Below are the code and all the weights of a small trained network. Each question names an input and a target symbol and asks about switching units off, where a switched-off unit gives its printed mean instead of its output.

import numpy as np


def w(rows, s, z=0):
    codes = np.array(rows[::2]) - 128.0
    scale = np.full(codes.shape[1], s)
    scale[-1] = z or s
    return codes * scale


def f(y):
    return np.maximum(y, 0)


def softmax(a):
    e = np.exp(a - a.max(-1, keepdims=True))
    return e / e.sum(-1, keepdims=True)


def log_softmax(a):
    a = a - a.max(-1, keepdims=True)
    return a - np.log(np.exp(a).sum(-1, keepdims=True))


def net(x, mask):
    ids = ['ΔΞΠαβεημφψ'.index(c) for c in x.split()]
    T = len(ids)
    res = E[ids] + P[:T]
    r = res
    for j in range(2):
        rows = slice(4 * j, 4 * j + 4)
        q, k, v = (r @ M[0][rows].T for M in (Q, K, V))
        z = softmax(np.where(np.tri(T) > 0, q @ k.T / 4**0.5, -1e9)) @ v
        o = O[0][rows]
        res = res + np.where(mask[j], z, o[:, -1]) @ o[:, :-1]
    y = f(res @ A[0][:, :-1].T + A[0][:, -1])
    res = res + np.where(mask[2:14], y, B[0][:, -1]) @ B[0][:, :-1]
    return log_softmax(res[-1] @ U[:, :-1].T + U[:, -1])


Q, K, V, O, A, B = {}, {}, {}, {}, {}, {}
E = w([
[99,182,104],'Δ',
[100,124,90],'Ξ',
[164,127,125],'Π',
[159,121,126],'α',
[101,118,138],'β',
[95,187,176],'ε',
[104,123,133],'η',
[99,71,164],'μ',
[91,16,32],'φ',
[104,224,12],'ψ',
],0.011)
P = w([
[2,102,166],'0',
[87,161,78],'1',
[90,154,97],'2',
[83,143,102],'3',
[177,126,128],'4',
[171,130,135],'5',
[162,131,137],'6',
],0.0093)
Q[0] = w([
[30,121,115],'h0',
[198,131,167],'h0',
[205,108,154],'h0',
[104,123,139],'h0',
[249,142,108],'h1',
[141,169,160],'h1',
[27,135,155],'h1',
[69,148,168],'h1',
],0.013)
K[0] = w([
[44,94,234],'h0',
[147,125,80],'h0',
[193,130,70],'h0',
[128,113,137],'h0',
[252,223,75],'h1',
[98,184,172],'h1',
[48,91,187],'h1',
[91,123,173],'h1',
],0.014)
V[0] = w([
[148,140,74],'h0',
[161,114,102],'h0',
[99,156,176],'h0',
[133,152,80],'h0',
[132,59,85],'h1',
[148,184,91],'h1',
[129,45,77],'h1',
[135,12,115],'h1',
],0.011)
O[0] = w([
[71,133,118,38],'h0',
[72,158,151,3],'h0',
[175,127,102,244],'h0',
[40,142,86,93],'h0',
[49,123,199,138],'h1',
[96,110,74,31],'h1',
[56,129,188,154],'h1',
[70,128,254,149],'h1',
],0.0076,0.0027)
A[0] = w([
[73,46,80,146],'n0',
[190,120,179,118],'n1',
[156,170,17,173],'n2',
[27,78,122,254],'n3',
[188,134,217,90],'n4',
[220,182,151,161],'n5',
[212,139,172,224],'n6',
[187,134,157,198],'n7',
[89,254,103,114],'n8',
[84,153,26,147],'n9',
[68,52,151,243],'n10',
[128,126,128,118],'n11',
],0.0087,0.0036)
B[0] = w([
[252,150,149,172],'n0',
[69,54,116,154],'n1',
[62,44,154,254],'n2',
[224,243,84,249],'n3',
[2,89,155,163],'n4',
[219,47,139,209],'n5',
[115,7,171,216],'n6',
[94,50,157,191],'n7',
[69,236,6,177],'n8',
[58,82,151,190],'n9',
[166,212,47,245],'n10',
[130,136,126,128],'n11',
],0.0058,0.0056)
U = w([
[59,122,50,54],'Δ',
[248,210,100,216],'Ξ',
[124,142,129,65],'Π',
[116,138,141,92],'α',
[122,126,170,212],'β',
[189,29,128,143],'ε',
[129,130,150,73],'η',
[47,67,254,198],'μ',
[74,175,186,140],'φ',
[99,136,86,5],'ψ',
],0.0089,0.0026)

Each question gives the input, a string of symbols that net reads in full, and the target symbol t.
The units are the heads (4 rows each of Q, K, V and O) and the neurons (one row each of A and B). Each row of codes is followed by its name. A weight is (code - 128) times the scale printed after its matrix; where a second scale follows, it is the last column's (O, A, B and U).
mask holds one flag per unit, heads first, then neurons. A switched-off unit (its flag False) gives its mean, the last column of its rows in O or B, instead of its output. The means were averaged over made-up inputs and are rounded, as every weight is.
A unit's drop is (log p(t) with every unit on - log p(t) with that unit switched off) / (log p(t) with every unit on - log p(t) with every unit switched off).
The circuit of an input: a set's keep is (log p(t) with only the set's units on - log p(t) with every unit switched off) / (log p(t) with every unit on - log p(t) with every unit switched off). Starting from the 12 units with the biggest drops (on a tie, the unit counted first), units are removed one at a time, each time the one whose removal leaves the highest keep (on an exact tie, the one counted first), for as long as the keep stays at least 0.8.
circuit, biggest first: the units of the circuit, biggest drop first
unit that matters most: the unit with the biggest drop
top k neurons: the k neurons with the biggest drops, biggest first
which heads matter: for each layer, one digit per head in row order, 1 if its drop is at least 0.15 and else 0, layers parted by /
drop when u is switched off: that unit's drop, to one decimal
input μ ε η, target μ: which heads matter	11
input ε Π φ Ξ, target ε: unit that matters most	h0
input β μ μ μ ε ψ, target Δ: circuit, biggest first	[h1; n8; n2]
input η φ β ψ Δ, target Δ: circuit, biggest first	[h0; h1; n8]
input Ξ μ φ Ξ, target Ξ: which heads matter	01
input Ξ β μ, target Ξ: which heads matter	00
input ε ε ε β, target ε: which heads matter	11
input Ξ μ φ β, target Ξ: which heads matter	00
input φ β η, target φ: which heads matter	01
input μ φ μ β, target μ: which heads matter	11
input ε ε ε ε μ Δ Ξ, target ε: which heads matter	01
input φ ε μ, target φ: top 2 neurons	[n3; n10]
input ε φ μ, target ε: drop when n0 is switched off	0.0
input φ ψ ε, target φ: drop when n8 is switched off	0.1
input φ Ξ μ β, target φ: drop when n3 is switched off	0.2
input ε μ φ Δ, target ε: top neuron	[n5]
input μ Δ ψ φ, target Ξ: top 2 neurons	[n3; n10]
